Here is a tiny trained network, its code and every weight. The questions are about switching its units off for an input and a target symbol, where a switched-off unit gives its printed mean instead of its output.

import numpy as np


def w(rows, s, z=0):
    codes = np.array(rows[::2]) - 128.0
    scale = np.full(codes.shape[1], s)
    scale[-1] = z or s
    return codes * scale


def softmax(a):
    e = np.exp(a - a.max(-1, keepdims=True))
    return e / e.sum(-1, keepdims=True)


def log_softmax(a):
    a = a - a.max(-1, keepdims=True)
    return a - np.log(np.exp(a).sum(-1, keepdims=True))


def net(x, mask):
    ids = ['βεμξσψω'.index(c) for c in x.split()]
    T = len(ids)
    res = E[ids] + P[:T]
    u = 0
    for l in range(3):
        r = res
        for j in range(3):
            rows = slice(2 * j, 2 * j + 2)
            q, k, v = (r @ M[l][rows].T for M in (Q, K, V))
            z = softmax(np.where(np.tri(T) > 0, q @ k.T / 2**0.5, -1e9)) @ v
            o = O[l][rows]
            res = res + np.where(mask[u + j], z, o[:, -1]) @ o[:, :-1]
        u += 3
    return log_softmax(res[-1] @ U[:, :-1].T + U[:, -1])


Q, K, V, O = {}, {}, {}, {}
E = w([
[150,135,54,1,66,72,143,191,71,91],'β',
[149,62,107,180,44,55,48,144,24,108],'ε',
[92,47,85,81,77,74,187,37,116,252],'μ',
[152,124,234,133,35,210,68,130,193,163],'ξ',
[30,117,152,55,155,151,71,98,94,192],'σ',
[152,174,238,226,203,190,233,95,83,110],'ψ',
[84,118,195,66,182,66,136,191,219,97],'ω',
],0.0094)
P = w([
[76,44,196,84,70,157,185,161,104,120],'0',
[58,61,132,110,57,146,159,218,59,180],'1',
[121,92,208,70,85,70,112,45,79,25],'2',
[105,121,108,86,71,121,141,163,72,161],'3',
[147,107,169,93,110,68,82,37,122,57],'4',
[128,153,98,87,97,114,115,152,104,164],'5',
[177,101,157,110,147,60,55,28,151,84],'6',
[139,169,104,102,138,114,96,141,140,185],'7',
[208,114,159,121,197,66,31,40,195,105],'8',
[160,186,121,103,180,141,81,154,193,192],'9',
[203,67,166,137,211,46,2,64,194,150],'10',
[171,139,101,121,157,153,88,155,139,134],'11',
],0.0064)
Q[0] = w([
[177,181,131,162,149,65,101,84,102,7],'0.h0',
[106,143,191,179,110,198,254,53,72,145],'0.h0',
[168,136,130,96,161,49,54,41,106,98],'0.h1',
[116,57,120,61,115,39,99,62,75,112],'0.h1',
[21,190,59,177,162,218,208,238,129,196],'0.h2',
[146,70,133,20,75,41,39,6,160,115],'0.h2',
],0.0053)
K[0] = w([
[147,129,176,88,136,202,205,7,192,185],'0.h0',
[111,219,196,122,144,227,195,210,78,32],'0.h0',
[171,213,164,119,215,136,51,60,250,112],'0.h1',
[153,180,127,143,128,176,36,160,254,159],'0.h1',
[64,75,144,108,1,194,141,148,44,77],'0.h2',
[243,199,91,224,225,99,93,144,186,136],'0.h2',
],0.0056)
V[0] = w([
[141,207,105,163,162,156,130,223,155,33],'0.h0',
[3,49,183,80,95,173,189,142,180,109],'0.h0',
[95,24,76,117,100,23,200,135,52,97],'0.h1',
[221,177,178,143,49,205,106,119,106,176],'0.h1',
[181,236,143,183,248,174,172,112,144,80],'0.h2',
[193,110,18,95,73,94,12,124,67,151],'0.h2',
],0.0058)
O[0] = w([
[102,232,73,194,159,182,168,115,124,170,26],'0.h0',
[149,169,204,178,68,101,180,56,71,29,167],'0.h0',
[132,38,217,185,151,145,193,206,64,184,202],'0.h1',
[184,184,99,121,46,103,58,112,124,176,141],'0.h1',
[141,199,99,141,252,114,153,207,83,147,2],'0.h2',
[100,3,65,38,62,167,92,161,188,179,183],'0.h2',
],0.0054,0.0078)
Q[1] = w([
[96,74,71,89,97,204,39,239,140,108],'1.h0',
[114,134,99,170,59,183,167,99,203,245],'1.h0',
[193,136,184,219,148,82,103,192,146,34],'1.h1',
[189,2,165,114,38,50,21,142,83,120],'1.h1',
[74,202,69,157,143,86,124,28,144,63],'1.h2',
[184,21,206,59,6,42,27,80,139,157],'1.h2',
],0.0049)
K[1] = w([
[207,97,56,155,65,159,125,58,84,217],'1.h0',
[209,154,55,136,73,113,57,183,56,21],'1.h0',
[111,134,63,78,128,123,168,62,112,190],'1.h1',
[134,71,126,141,239,110,61,74,227,186],'1.h1',
[125,129,212,139,126,169,204,138,128,147],'1.h2',
[115,124,126,122,228,182,2,135,174,151],'1.h2',
],0.0054)
V[1] = w([
[149,129,82,100,91,173,195,57,175,62],'1.h0',
[124,117,188,68,69,88,40,236,103,43],'1.h0',
[93,135,199,150,123,158,15,146,59,93],'1.h1',
[146,90,105,123,65,46,30,169,72,37],'1.h1',
[2,169,84,32,206,189,113,91,152,192],'1.h2',
[119,87,194,43,88,221,167,168,171,197],'1.h2',
],0.0051)
O[1] = w([
[99,115,149,145,174,158,173,176,82,243,129],'1.h0',
[42,183,94,174,102,131,138,144,105,35,254],'1.h0',
[33,131,38,93,147,117,35,101,120,45,170],'1.h1',
[73,151,70,191,159,122,96,211,110,50,236],'1.h1',
[110,120,178,3,166,170,72,111,79,97,11],'1.h2',
[183,242,132,116,123,117,166,78,107,50,208],'1.h2',
],0.0058,0.0098)
Q[2] = w([
[142,89,61,160,132,254,152,191,23,237],'2.h0',
[104,109,155,174,71,4,75,92,147,45],'2.h0',
[150,128,157,231,177,102,123,22,89,106],'2.h1',
[206,240,223,157,229,99,160,67,199,24],'2.h1',
[174,104,43,64,73,29,40,194,94,63],'2.h2',
[32,40,192,193,101,83,87,9,200,152],'2.h2',
],0.0055)
K[2] = w([
[142,136,56,141,16,101,159,64,1,129],'2.h0',
[102,73,132,101,179,136,48,145,213,165],'2.h0',
[156,144,127,228,185,206,203,78,162,153],'2.h1',
[60,205,195,208,138,203,168,128,55,52],'2.h1',
[111,136,111,74,127,150,129,223,173,148],'2.h2',
[214,75,184,132,160,120,23,55,190,74],'2.h2',
],0.0061)
V[2] = w([
[70,152,106,95,210,8,148,201,235,157],'2.h0',
[216,131,198,127,175,110,154,228,240,116],'2.h0',
[148,100,208,209,152,186,117,151,83,74],'2.h1',
[139,68,138,165,78,133,4,103,48,146],'2.h1',
[136,123,4,103,113,39,98,140,167,83],'2.h2',
[224,170,111,2,195,124,141,151,137,152],'2.h2',
],0.0046)
O[2] = w([
[48,102,254,217,115,85,196,52,104,23,99],'2.h0',
[86,206,104,249,48,145,210,104,155,60,84],'2.h0',
[131,173,55,135,219,172,47,181,112,91,150],'2.h1',
[52,121,140,171,164,125,105,132,226,50,177],'2.h1',
[131,165,237,124,113,78,229,170,95,200,183],'2.h2',
[34,133,99,115,41,146,143,184,85,81,6],'2.h2',
],0.0051,0.015)
U = w([
[75,167,156,105,44,118,194,214,59,159,253],'β',
[46,35,45,182,145,128,129,215,176,117,64],'ε',
[179,35,219,111,92,58,193,74,174,219,78],'μ',
[162,215,70,131,17,154,97,69,251,105,142],'ξ',
[98,80,190,41,158,152,67,53,90,88,75],'σ',
[204,184,128,140,253,96,149,154,101,182,253],'ψ',
[45,161,214,178,105,81,185,56,88,57,38],'ω',
],0.005,0.0018)

Each question gives the input, a string of symbols that net reads in full, and the target symbol t.
The units are the heads (2 rows each of Q, K, V and O). Each row of codes is followed by its name. A weight is (code - 128) times the scale printed after its matrix; where a second scale follows, it is the last column's (O and U).
mask holds one flag per head, layer by layer. A switched-off head (its flag False) gives its mean, the last column of its rows in O, instead of its output. The means were averaged over made-up inputs and are rounded, as every weight is.
A unit's drop is (log p(t) with every unit on - log p(t) with that unit switched off) / (log p(t) with every unit on - log p(t) with every unit switched off).
The circuit of an input: a set's keep is (log p(t) with only the set's units on - log p(t) with every unit switched off) / (log p(t) with every unit on - log p(t) with every unit switched off). Starting from all 9 units, units are removed one at a time, each time the one whose removal leaves the highest keep (on an exact tie, the one counted first), for as long as the keep stays at least 0.8.
circuit, biggest first: the units of the circuit, biggest drop first
unit that matters most: the unit with the biggest drop
which heads matter: for each layer, one digit per head in row order, 1 if its drop is at least 0.15 and else 0, layers parted by /
drop of u: that unit's drop, to one decimal
input ε μ μ ε ψ σ, target σ: which heads matter	000 / 001 / 000
input ξ μ ε ε ε μ σ σ μ ξ μ, target ξ: which heads matter	010 / 001 / 000
input μ ε ε ξ ψ ε μ ψ μ, target ψ: unit that matters most	0.h2
input ε μ ψ, target ψ: circuit, biggest first	(2.h1 0.h2 2.h0)
input μ ε ε μ ξ ε μ, target ξ: which heads matter	010 / 000 / 000
input μ β ε ω μ, target ω: which heads matter	000 / 000 / 100
input σ ε ω, target ω: circuit, biggest first	(2.h0 0.h2)
input β ε β ξ ε ψ ψ μ, target ψ: which heads matter	001 / 000 / 000
input β ε ε β ε, target ε: which heads matter	000 / 010 / 000
input μ ω μ ε ξ β σ ε β, target σ: circuit, biggest first	(1.h2 0.h0 0.h1)
input ε ε ε σ ε β ω ψ ε, target ω: which heads matter	010 / 000 / 100
input ψ μ μ ω μ μ ε ε μ ε, target μ: circuit, biggest first	(1.h1 1.h0)
input ε ω ω ε β ε ε μ ω σ μ, target ω: circuit, biggest first	(2.h0 0.h1)
input μ ω ψ β σ, target ψ: which heads matter	101 / 000 / 010
input ξ ε ε μ σ ε ε ξ μ ψ β, target ψ: circuit, biggest first	(0.h2)
input ξ ξ μ ξ ψ β ε ε μ σ ε, target σ: which heads matter	100 / 001 / 000
input β σ ε β ε β ε, target ε: circuit, biggest first	(1.h1 0.h2)
input ε ψ μ ψ σ, target ψ: which heads matter	001 / 000 / 010
input β μ ω ε ε μ ε ξ ω ξ σ, target ω: which heads matter	001 / 000 / 100
input β ε β β ε μ ε, target μ: unit that matters most	2.h2
input ξ ω ω ω ξ, target ω: drop of 2.h0	0.7
input ε ω β, target ω: drop of 2.h0	0.4
input ε β σ ε ψ ε ξ, target ψ: drop of 0.h2	1.2
